Below are the code and all the weights of a small trained network. Each question names an input and a class and asks about switching units off, where a switched-off unit gives its printed mean instead of its output.

import numpy as np


def w(rows, s, z=0):
    codes = np.array(rows[::2]) - 128.0
    scale = np.full(codes.shape[1], s)
    scale[-1] = z or s
    return codes * scale


def f(y):
    return np.maximum(y, 0)


def log_softmax(a):
    a = a - a.max(-1, keepdims=True)
    return a - np.log(np.exp(a).sum(-1, keepdims=True))


def net(x, mask):
    res = np.array(x, float).reshape(1, 4) / 4 @ E
    y = f(res @ A[0][:, :-1].T + A[0][:, -1])
    res = res + np.where(mask, y, B[0][:, -1]) @ B[0][:, :-1]
    return log_softmax(res[-1] @ U[:, :-1].T + U[:, -1])


A, B = {}, {}
E = w([
[175,132,168,24,95,114],'x0',
[129,128,130,128,129,129],'x1',
[192,198,166,182,48,154],'x2',
[113,2,193,141,66,168],'x3',
],0.0096)
A[0] = w([
[124,192,108,119,158,114,141],'N1',
[130,193,113,113,177,125,156],'N2',
[159,188,146,194,49,125,54],'N3',
[151,123,126,94,117,126,87],'N4',
[145,124,117,104,117,120,17],'N5',
[162,169,167,179,75,136,72],'N6',
[154,137,135,37,87,122,5],'N7',
[96,112,110,249,173,117,16],'N8',
[130,146,129,135,101,132,49],'N9',
[128,92,132,141,115,133,171],'N10',
[134,117,126,73,131,122,74],'N11',
[136,126,137,95,121,131,58],'N12',
[135,176,108,119,165,121,163],'N13',
[123,129,139,97,111,113,64],'N14',
[135,84,150,140,113,126,139],'N15',
[128,131,120,126,123,127,95],'N16',
[133,141,114,125,146,146,97],'N17',
[115,121,100,168,130,139,29],'N18',
[135,186,113,102,169,115,138],'N19',
[145,98,124,130,116,110,98],'N20',
[98,115,105,220,153,133,4],'N21',
[115,22,156,154,69,133,153],'N22',
[125,136,115,122,126,131,89],'N23',
[155,93,142,121,126,135,144],'N24',
[80,80,109,88,206,125,65],'N25',
[98,66,109,87,225,115,71],'N26',
[139,147,148,31,101,127,31],'N27',
],0.018,0.0023)
B[0] = w([
[54,115,116,121,101,135,209],'N1',
[49,119,115,133,104,125,216],'N2',
[213,119,70,131,88,125,229],'N3',
[136,131,150,134,160,128,162],'N4',
[132,132,150,134,138,135,144],'N5',
[194,129,75,127,93,122,210],'N6',
[154,134,190,126,198,130,213],'N7',
[152,141,217,107,206,132,242],'N8',
[150,126,115,124,122,128,147],'N9',
[88,123,120,129,123,127,170],'N10',
[155,142,157,120,151,130,177],'N11',
[134,131,149,128,155,120,156],'N12',
[66,119,121,140,109,130,200],'N13',
[133,140,143,126,150,148,156],'N14',
[78,130,112,123,114,136,178],'N15',
[125,132,132,135,125,129,130],'N16',
[112,122,133,130,124,122,147],'N17',
[135,129,163,129,161,122,166],'N18',
[53,117,122,136,110,127,209],'N19',
[110,133,130,130,122,120,148],'N20',
[145,139,196,114,194,134,215],'N21',
[3,123,106,138,94,121,254],'N22',
[120,136,132,133,118,127,136],'N23',
[91,124,131,133,129,129,167],'N24',
[207,135,73,143,85,127,239],'N25',
[218,125,70,128,75,126,252],'N26',
[152,134,193,121,192,131,215],'N27',
],0.033,0.013)
U = w([
[2,103,130,122,89,106,253],'0',
[247,130,75,113,73,101,130],'1',
[158,159,254,72,234,121,11],'2',
],0.0093,0.00038)

Each question gives the input, the list of numbers given to net, and the class t.
The units are the neurons (one row each of A and B). Each row of codes is followed by its name. A weight is (code - 128) times the scale printed after its matrix; where a second scale follows, it is the last column's (A, B and U).
mask holds one flag per neuron, in row order. A switched-off neuron (its flag False) gives its mean, the last column of its row in B, instead of its output. The means were averaged over made-up inputs and are rounded, as every weight is.
A unit's drop is (log p(t) with every unit on - log p(t) with that unit switched off) / (log p(t) with every unit on - log p(t) with every unit switched off).
most important unit: the unit with the biggest drop
top k neurons: the k neurons with the biggest drops, biggest first
drop of u: that unit's drop, to one decimal
input [-6,4,-3,5], class 2: top 3 neurons -> (N8, N21, N2)
input [-5,4,-6,1], class 1: top 2 neurons -> (N26, N25)
input [-4,3,4,-4], class 0: top 2 neurons -> (N26, N25)
input [-7,-8,6,1], class 2: most important unit -> N8
input [-7,2,6,-5], class 2: top 4 neurons -> (N8, N21, N26, N25)
input [-2,5,7,-7], class 0: top 3 neurons -> (N2, N1, N26)
input [-1,-8,7,-8], class 0: top 2 neurons -> (N2, N1)
input [-4,2,-3,-2], class 2: top 4 neurons -> (N8, N3, N6, N22)
input [-7,-1,6,6], class 2: top 3 neurons -> (N8, N21, N26)
input [6,7,8,8], class 0: top 2 neurons -> (N22, N26)
input [4,-8,-4,0], class 1: top 4 neurons -> (N8, N26, N21, N25)
input [-6,-5,-5,-4], class 2: top 3 neurons -> (N8, N21, N3)
input [-1,-6,-5,-3], class 1: top 2 neurons -> (N26, N22)
input [7,4,-3,-8], class 0: top 2 neurons -> (N2, N19)
input [-4,-8,2,3], class 2: top 2 neurons -> (N8, N2)
input [1,1,3,-2], class 1: top 2 neurons -> (N22, N3)
input [-8,7,-1,6], class 2: drop of N21 -> 1.7
input [4,5,1,6], class 0: drop of N22 -> 3.1
input [-8,6,2,-5], class 2: drop of N8 -> 6.8
input [5,3,4,-6], class 0: drop of N5 -> 0.0
